Below is a small trained network, with its code and all its weights. Each question gives an input and a target symbol and asks what happens when units are switched off, that is, made to give their printed mean instead of their output.

import numpy as np


def w(rows, s, z=0):
    codes = np.array(rows[::2]) - 128.0
    scale = np.full(codes.shape[1], s)
    scale[-1] = z or s
    return codes * scale


def f(y):
    return y / 2 * (1 + np.tanh(0.7978845608 * (y + 0.044715 * y**3)))


def softmax(a):
    e = np.exp(a - a.max(-1, keepdims=True))
    return e / e.sum(-1, keepdims=True)


def log_softmax(a):
    a = a - a.max(-1, keepdims=True)
    return a - np.log(np.exp(a).sum(-1, keepdims=True))


def net(x, mask):
    ids = ['ΓΘΣαβεζητφ'.index(c) for c in x.split()]
    T = len(ids)
    res = E[ids] + P[:T]
    q, k, v = (res @ M[0].T for M in (Q, K, V))
    z = softmax(np.where(np.tri(T) > 0, q @ k.T / 4**0.5, -1e9)) @ v
    res = res + np.where(mask[0], z, O[0][:, -1]) @ O[0][:, :-1]
    y = f(res @ A[0][:, :-1].T + A[0][:, -1])
    res = res + np.where(mask[1:25], y, B[0][:, -1]) @ B[0][:, :-1]
    return log_softmax(res[-1] @ U[:, :-1].T + U[:, -1])


Q, K, V, O, A, B = {}, {}, {}, {}, {}, {}
E = w([
[85,83,109,142,151,47,52,229,42,187],'Γ',
[158,146,211,168,132,251,192,149,123,146],'Θ',
[93,152,132,131,151,9,44,186,96,196],'Σ',
[86,139,69,135,137,186,208,196,146,122],'α',
[120,88,152,176,178,227,169,205,137,144],'β',
[142,105,213,135,252,187,110,197,156,149],'ε',
[94,193,90,96,165,121,175,189,183,109],'ζ',
[119,150,134,206,71,101,88,167,40,225],'η',
[139,218,182,90,62,74,122,145,38,164],'τ',
[88,127,111,48,213,145,179,225,140,93],'φ',
],0.018)
P = w([
[84,171,190,32,97,131,178,182,88,219],'0',
[92,178,161,118,94,146,66,205,127,115],'1',
[120,147,136,146,93,103,86,201,129,37],'2',
[169,148,136,48,87,177,105,168,90,132],'3',
[132,141,127,100,114,87,234,158,81,237],'4',
[124,133,100,153,146,71,188,97,112,105],'5',
[7,131,168,207,136,81,146,120,177,174],'6',
[76,187,161,81,82,174,26,133,134,75],'7',
[177,119,104,134,91,139,86,127,141,37],'8',
[175,165,88,114,87,125,136,184,94,92],'9',
[105,69,86,188,128,119,161,171,124,205],'10',
[107,134,129,180,107,89,166,89,152,103],'11',
],0.012)
Q[0] = w([
[176,138,107,140,181,109,172,84,109,122],'h1',
[209,175,101,129,115,132,93,202,61,132],'h1',
[156,83,109,152,168,132,209,116,184,122],'h1',
[150,131,112,133,148,185,96,84,192,5],'h1',
],0.018)
K[0] = w([
[157,128,146,191,93,114,85,177,134,18],'h1',
[1,159,192,155,148,113,171,131,130,153],'h1',
[139,110,101,137,124,139,64,51,130,41],'h1',
[209,92,109,176,166,59,193,80,107,88],'h1',
],0.016)
V[0] = w([
[175,209,194,91,185,61,131,106,231,118],'h1',
[196,139,202,187,115,143,90,94,67,183],'h1',
[117,223,45,143,8,104,147,92,146,167],'h1',
[119,155,160,149,83,195,219,99,122,84],'h1',
],0.011)
O[0] = w([
[27,163,158,186,131,111,143,3,128,119,128],'h1',
[143,99,39,174,163,122,129,97,89,79,43],'h1',
[165,139,225,167,152,80,187,113,117,67,3],'h1',
[188,207,119,119,183,57,114,119,137,220,106],'h1',
],0.014,0.0071)
A[0] = w([
[101,117,110,137,140,192,141,129,159,75,115],'n1',
[190,160,89,155,209,149,137,133,142,119,93],'n2',
[217,113,136,129,171,143,220,137,199,103,13],'n3',
[150,169,161,125,168,147,201,112,197,115,31],'n4',
[137,121,113,49,152,214,152,154,188,131,115],'n5',
[132,87,156,95,94,110,78,149,152,114,100],'n6',
[96,127,135,169,158,61,105,134,94,187,138],'n7',
[76,128,127,96,64,94,52,80,76,168,74],'n8',
[150,132,75,128,129,70,61,62,13,153,164],'n9',
[160,145,120,158,190,175,130,144,122,54,95],'n10',
[82,74,153,128,67,88,94,12,67,114,53],'n11',
[125,113,109,114,57,95,36,91,105,167,2],'n12',
[201,75,142,88,52,92,104,145,119,134,39],'n13',
[50,95,155,173,129,143,166,56,174,42,64],'n14',
[122,92,89,95,80,190,132,93,139,100,89],'n15',
[152,124,182,160,98,2,122,119,27,132,127],'n16',
[81,121,139,112,94,173,182,191,182,147,143],'n17',
[127,185,132,136,241,166,182,58,179,109,140],'n18',
[164,104,43,107,195,217,157,148,204,121,126],'n19',
[95,132,83,142,125,87,74,25,5,136,25],'n20',
[90,150,131,178,137,77,144,221,147,136,105],'n21',
[98,115,184,88,136,122,33,122,125,157,118],'n22',
[177,60,151,152,96,46,104,111,78,94,67],'n23',
[118,63,141,119,117,176,141,170,197,118,145],'n24',
],0.009,0.0083)
B[0] = w([
[138,120,137,116,156,64,98,109,71,167,174],'n1',
[102,29,93,70,74,36,167,135,123,169,171],'n2',
[86,97,157,161,105,86,88,106,133,188,148],'n3',
[177,62,113,180,184,100,105,71,157,132,151],'n4',
[85,110,130,169,102,66,95,150,176,118,226],'n5',
[144,126,95,180,133,126,184,111,98,104,161],'n6',
[164,203,159,121,73,150,128,140,98,58,174],'n7',
[143,99,75,198,160,81,195,94,124,154,190],'n8',
[16,178,190,203,170,107,158,188,171,106,178],'n9',
[89,107,63,114,96,135,196,97,155,217,165],'n10',
[55,188,92,150,140,114,101,187,119,178,148],'n11',
[213,67,214,84,159,144,223,110,69,152,161],'n12',
[127,179,82,170,168,155,119,91,149,83,151],'n13',
[143,99,148,6,162,160,108,193,78,167,169],'n14',
[100,109,87,191,202,99,74,139,137,143,180],'n15',
[138,13,96,108,111,183,85,163,214,143,168],'n16',
[189,78,178,133,167,121,112,99,121,66,252],'n17',
[136,128,110,179,120,201,136,200,120,74,161],'n18',
[165,233,145,111,124,190,124,50,104,94,216],'n19',
[232,105,196,35,133,134,11,3,182,89,157],'n20',
[148,133,132,99,122,148,127,78,124,127,178],'n21',
[109,155,36,113,80,121,174,91,132,110,198],'n22',
[114,186,200,68,173,150,209,81,102,114,149],'n23',
[131,187,154,156,54,103,119,139,102,146,211],'n24',
],0.0072,0.025)
U = w([
[159,104,93,192,111,78,142,144,94,42,140],'Γ',
[104,191,86,198,197,96,201,189,116,120,176],'Θ',
[102,113,123,111,143,90,138,146,78,109,65],'Σ',
[182,95,138,165,161,4,120,145,123,122,4],'α',
[205,111,56,71,108,161,125,145,143,111,145],'β',
[119,112,82,158,173,100,139,81,125,114,108],'ε',
[140,152,165,120,173,155,195,100,133,35,203],'ζ',
[175,114,112,109,88,57,197,73,57,96,83],'η',
[133,45,40,156,165,131,190,169,181,101,153],'τ',
[36,108,101,167,54,101,155,153,197,122,179],'φ',
],0.0041,0.0029)

Each question gives the input, a string of symbols that net reads in full, and the target symbol t.
The units are the heads (4 rows each of Q, K, V and O) and the neurons (one row each of A and B). Each row of codes is followed by its name. A weight is (code - 128) times the scale printed after its matrix; where a second scale follows, it is the last column's (O, A, B and U).
mask holds one flag per unit, heads first, then neurons. A switched-off unit (its flag False) gives its mean, the last column of its rows in O or B, instead of its output. The means were averaged over made-up inputs and are rounded, as every weight is.
A unit's drop is (log p(t) with every unit on - log p(t) with that unit switched off) / (log p(t) with every unit on - log p(t) with every unit switched off).
The circuit of an input: a set's keep is (log p(t) with only the set's units on - log p(t) with every unit switched off) / (log p(t) with every unit on - log p(t) with every unit switched off). Starting from the 12 units with the biggest drops (on a tie, the unit counted first), units are removed one at a time, each time the one whose removal leaves the highest keep (on an exact tie, the one counted first), for as long as the keep stays at least 0.8.
units of the circuit, in order: the units of the circuit, biggest drop first
top k neurons: the k neurons with the biggest drops, biggest first
drop of u: that unit's drop, to one decimal
input φ φ φ ε, target φ: units of the circuit, in order => [h1 n5]
input φ Σ φ Γ φ φ ε β ζ φ τ, target η: top neuron => [n12]
input φ β Γ β φ τ ε ε ζ φ Θ, target ε: units of the circuit, in order => [h1 n15 n20 n19]
input ζ Γ τ, target φ: top 2 neurons => [n16 n17]
input τ τ α ε ζ ζ, target α: units of the circuit, in order => [h1 n4]
input φ α ζ Σ φ ε, target ζ: units of the circuit, in order => [h1 n5]
input ε Σ τ Σ Γ, target ε: units of the circuit, in order => [n20 h1 n8]
input Γ ζ τ β Γ ε Θ φ φ Γ, target Γ: units of the circuit, in order => [h1 n24 n6]
input ζ ζ ζ φ φ ζ ε Γ, target φ: units of the circuit, in order => [h1 n16 n17]
input β β Γ Σ Γ ζ β, target Σ: top 2 neurons => [n14 n1]
input Θ φ φ φ, target Θ: units of the circuit, in order => [h1 n9]
input Θ Θ Θ Γ φ ζ ε Θ ζ Θ η, target α: units of the circuit, in order => [h1 n20]
input ε ζ ε φ α Γ Σ Σ Γ Θ, target Σ: units of the circuit, in order => [h1 n14 n1 n11]
input Σ β Θ β φ β φ, target β: top neuron => [n19]
input ζ ζ Σ, target φ: top 2 neurons => [n16 n17]
input Θ Γ Θ, target Θ: top 2 neurons => [n9 n17]
input Σ φ φ Γ φ ζ ε α, target φ: top 2 neurons => [n5 n19]
input ε Σ ζ φ ζ Θ φ τ, target ε: top 2 neurons => [n20 n8]
input Θ β Θ ζ Γ, target α: top 3 neurons => [n20 n9 n2]
input τ ε α ζ, target τ: top neuron => [n16]
input Σ ζ φ φ β φ ζ φ Θ φ τ Σ, target Σ: drop of h1 => 1.1
input Γ η Γ ε Γ β Σ ε Θ φ, target Σ: drop of n14 => 0.7
input φ φ α ζ Σ α, target α: drop of n19 => 0.1
